Here is a tiny trained network, its code and every weight. The questions are about switching its units off for an input and a class, where a switched-off unit gives its printed mean instead of its output.

import numpy as np


def w(rows, s, z=0):
    codes = np.array(rows[::2]) - 128.0
    scale = np.full(codes.shape[1], s)
    scale[-1] = z or s
    return codes * scale


def f(y):
    return y / 2 * (1 + np.tanh(0.7978845608 * (y + 0.044715 * y**3)))


def log_softmax(a):
    a = a - a.max(-1, keepdims=True)
    return a - np.log(np.exp(a).sum(-1, keepdims=True))


def net(x, mask):
    res = np.array(x, float).reshape(1, 6) / 4 @ E
    y = f(res @ A[0][:, :-1].T + A[0][:, -1])
    res = res + np.where(mask, y, B[0][:, -1]) @ B[0][:, :-1]
    return log_softmax(res[-1] @ U[:, :-1].T + U[:, -1])


A, B = {}, {}
E = w([
[78,113,128,57,87,114,69,121,99,51,209],'x0',
[98,198,132,106,213,142,98,48,63,161,110],'x1',
[129,70,126,131,133,107,181,14,228,111,140],'x2',
[123,114,254,107,85,128,147,123,76,153,153],'x3',
[48,140,136,192,41,122,94,93,120,87,63],'x4',
[91,76,113,43,132,82,174,150,64,113,35],'x5',
],0.0088)
A[0] = w([
[111,201,106,96,160,121,88,79,143,129,90,68],'n1',
[121,87,157,145,160,87,188,2,144,106,143,121],'n2',
[169,151,233,170,151,152,171,134,127,127,66,139],'n3',
[127,155,114,153,124,175,86,97,135,150,177,84],'n4',
[93,98,114,106,154,93,211,66,191,113,159,130],'n5',
[165,142,123,200,137,173,8,64,155,126,191,55],'n6',
[188,101,120,139,87,88,139,189,138,106,128,113],'n7',
[211,109,206,89,165,120,145,122,115,139,167,179],'n8',
[100,174,3,89,174,187,128,134,170,74,104,40],'n9',
[128,176,27,144,139,124,115,143,168,103,89,141],'n10',
[143,81,105,155,40,108,121,201,172,95,138,28],'n11',
[120,129,221,111,92,162,184,119,92,148,153,103],'n12',
[62,160,145,86,130,132,95,87,100,55,173,172],'n13',
[134,121,3,141,123,160,85,149,164,129,124,40],'n14',
[95,192,140,123,158,168,91,234,81,162,159,86],'n15',
[116,154,122,162,185,104,52,23,46,127,111,45],'n16',
[111,150,117,80,102,152,102,136,144,72,188,33],'n17',
[93,172,99,136,97,175,98,111,155,79,59,213],'n18',
[167,135,143,178,164,128,178,165,152,192,60,104],'n19',
[178,195,82,178,91,154,131,116,154,130,197,97],'n20',
[130,171,140,121,165,106,93,86,108,138,132,50],'n21',
[43,156,142,224,71,105,137,84,108,69,79,159],'n22',
[148,164,105,118,129,145,104,221,62,130,97,67],'n23',
[164,148,151,184,126,105,92,144,160,118,154,47],'n24',
[72,97,110,64,117,96,117,136,121,127,52,90],'n25',
[134,155,148,226,171,139,51,145,129,160,200,22],'n26',
[160,103,98,91,193,124,171,131,94,152,220,173],'n27',
[102,88,94,60,178,81,128,112,71,135,59,115],'n28',
[92,165,170,173,110,210,74,198,80,84,61,128],'n29',
[72,101,104,123,149,59,220,149,84,90,91,51],'n30',
[178,81,115,160,29,121,167,190,163,150,109,7],'n31',
[110,185,159,175,116,223,132,101,156,133,178,102],'n32',
[134,96,141,149,85,116,141,196,172,95,122,26],'n33',
[119,63,147,154,80,121,118,46,148,129,105,108],'n34',
[101,201,156,97,166,200,161,75,100,108,113,22],'n35',
[121,138,224,156,128,191,101,147,167,142,178,119],'n36',
[140,64,135,72,121,110,177,119,69,130,71,75],'n37',
[106,118,210,147,68,125,145,86,80,162,129,164],'n38',
[105,217,143,101,183,137,103,66,99,218,74,124],'n39',
[155,122,103,54,189,126,175,176,143,147,174,108],'n40',
[103,40,141,75,138,103,61,126,90,59,241,254],'n41',
[178,123,136,214,137,197,196,134,144,209,37,99],'n42',
],0.0076,0.00096)
B[0] = w([
[191,113,182,137,170,166,121,150,142,156,96,179],'n1',
[158,161,79,153,101,208,99,43,46,116,83,230],'n2',
[36,122,109,84,116,114,52,152,194,99,85,197],'n3',
[119,116,166,105,190,47,190,110,99,89,136,169],'n4',
[178,195,54,166,89,171,131,16,51,126,92,216],'n5',
[109,118,152,115,117,77,168,130,55,148,158,218],'n6',
[183,99,177,157,155,163,109,84,87,102,148,180],'n7',
[143,204,135,145,85,162,126,173,156,145,100,213],'n8',
[197,143,146,56,72,83,92,156,187,163,29,207],'n9',
[163,144,173,83,65,82,88,161,181,164,86,197],'n10',
[162,88,203,126,186,189,140,145,109,117,121,211],'n11',
[208,146,159,26,56,91,72,148,174,196,30,209],'n12',
[102,131,151,152,135,131,108,146,201,88,101,213],'n13',
[182,121,140,41,85,101,104,133,156,203,72,188],'n14',
[147,132,49,138,65,180,119,80,69,92,96,232],'n15',
[173,43,167,160,193,176,131,142,149,103,117,223],'n16',
[67,92,116,177,113,93,84,117,149,66,161,171],'n17',
[160,122,144,132,120,129,165,193,162,176,160,200],'n18',
[35,159,120,169,138,81,83,114,149,35,111,213],'n19',
[133,125,139,129,113,70,161,72,112,137,113,184],'n20',
[158,83,191,121,161,133,128,126,156,110,152,163],'n21',
[130,212,99,195,138,173,189,247,161,181,237,254],'n22',
[131,139,60,154,83,149,144,2,50,115,94,220],'n23',
[120,94,152,136,158,93,172,97,64,130,142,158],'n24',
[95,131,166,139,136,87,191,102,85,150,211,204],'n25',
[116,99,160,132,104,90,148,115,57,121,174,203],'n26',
[105,180,98,180,126,163,133,182,209,173,195,209],'n27',
[134,111,189,162,131,65,172,101,121,144,187,228],'n28',
[147,145,77,178,74,192,141,108,113,122,142,238],'n29',
[91,105,112,126,106,73,194,111,105,155,198,207],'n30',
[168,37,206,124,190,185,126,142,98,112,100,217],'n31',
[95,100,128,115,116,57,176,125,85,162,151,194],'n32',
[213,55,179,130,180,192,119,156,122,105,115,184],'n33',
[166,193,122,163,100,175,134,114,104,148,116,195],'n34',
[218,54,182,114,179,164,141,142,161,109,103,181],'n35',
[117,104,118,43,128,57,147,90,85,185,95,199],'n36',
[152,116,153,125,92,39,144,91,94,135,153,216],'n37',
[190,143,110,107,92,109,102,192,218,204,67,214],'n38',
[163,58,178,151,178,156,90,156,130,103,122,237],'n39',
[110,172,129,255,135,161,167,173,160,175,198,208],'n40',
[81,147,141,164,127,111,75,135,191,42,80,238],'n41',
[19,133,135,178,116,89,115,99,192,41,91,241],'n42',
],0.0059,0.0076)
U = w([
[160,29,196,122,210,205,124,134,119,94,121,99],'0',
[88,105,151,110,117,15,215,99,58,138,171,84],'1',
[159,165,141,37,56,97,62,150,178,197,59,142],'2',
[131,177,53,148,76,224,125,46,49,93,111,98],'3',
[1,142,142,151,134,102,72,127,181,13,113,166],'4',
[106,213,119,180,127,193,185,202,163,178,203,144],'5',
[81,133,96,64,156,164,143,147,116,110,123,251],'6',
],0.01,0.0024)

Each question gives the input, the list of numbers given to net, and the class t.
The units are the neurons (one row each of A and B). Each row of codes is followed by its name. A weight is (code - 128) times the scale printed after its matrix; where a second scale follows, it is the last column's (A, B and U).
mask holds one flag per neuron, in row order. A switched-off neuron (its flag False) gives its mean, the last column of its row in B, instead of its output. The means were averaged over made-up inputs and are rounded, as every weight is.
A unit's drop is (log p(t) with every unit on - log p(t) with that unit switched off) / (log p(t) with every unit on - log p(t) with every unit switched off).
The circuit of an input: a set's keep is (log p(t) with only the set's units on - log p(t) with every unit switched off) / (log p(t) with every unit on - log p(t) with every unit switched off). Starting from the 12 units with the biggest drops (on a tie, the unit counted first), units are removed one at a time, each time the one whose removal leaves the highest keep (on an exact tie, the one counted first), for as long as the keep stays at least 0.8.
units of the circuit, in order: the units of the circuit, biggest drop first
top k neurons: the k neurons with the biggest drops, biggest first
drop when u is switched off: that unit's drop, to one decimal
input [0,6,4,-7,0,3], class 2: units of the circuit, in order	[n9]
input [-5,4,6,5,-7,6], class 5: units of the circuit, in order	[n27, n40]
input [-6,-4,-1,5,6,-2], class 4: top 2 neurons	[n42, n3]
input [5,7,-1,2,-8,5], class 5: top 4 neurons	[n27, n40, n8, n31]
input [1,-6,-3,2,-7,3], class 5: top 2 neurons	[n40, n27]
input [-7,-8,-3,3,-4,-2], class 0: top 2 neurons	[n31, n33]
input [-8,5,-6,-3,0,-4], class 4: top 2 neurons	[n42, n19]
input [5,-8,-8,0,-7,-4], class 0: top 4 neurons	[n11, n33, n31, n5]
input [-5,0,3,4,-2,-1], class 4: units of the circuit, in order	[n42, n19]
input [-7,-4,1,-8,-5,5], class 2: top 4 neurons	[n9, n14, n10, n41]
input [-3,3,8,4,-1,7], class 3: top 2 neurons	[n2, n5]
input [-7,-6,7,7,4,1], class 2: top 2 neurons	[n38, n12]
input [-8,1,0,1,6,6], class 4: top 3 neurons	[n42, n19, n3]
input [-4,-5,-7,8,-4,-6], class 2: units of the circuit, in order	[n12]
input [4,7,3,-4,6,6], class 0: units of the circuit, in order	[n16, n1]
input [-5,2,8,8,-7,-7], class 2: top 4 neurons	[n12, n8, n3, n36]
input [-6,5,6,6,-1,-2], class 2: top 2 neurons	[n12, n38]
input [-6,8,-8,-7,-2,7], class 0: top 2 neurons	[n39, n16]
input [-8,7,0,-4,5,8], class 1: top 2 neurons	[n28, n30]
input [5,-5,8,0,6,-3], class 3: top 2 neurons	[n5, n2]
input [-6,-1,-7,-1,-7,6], class 3: units of the circuit, in order	[n23]
input [-6,-4,8,-7,-4,-7], class 3: drop when n2 is switched off	0.7
input [1,2,3,-4,7,0], class 5: drop when n22 is switched off	0.4
input [-2,-8,5,-5,5,-4], class 0: drop when n31 is switched off	0.1
input [8,-3,-6,8,0,0], class 2: drop when n12 is switched off	2.1
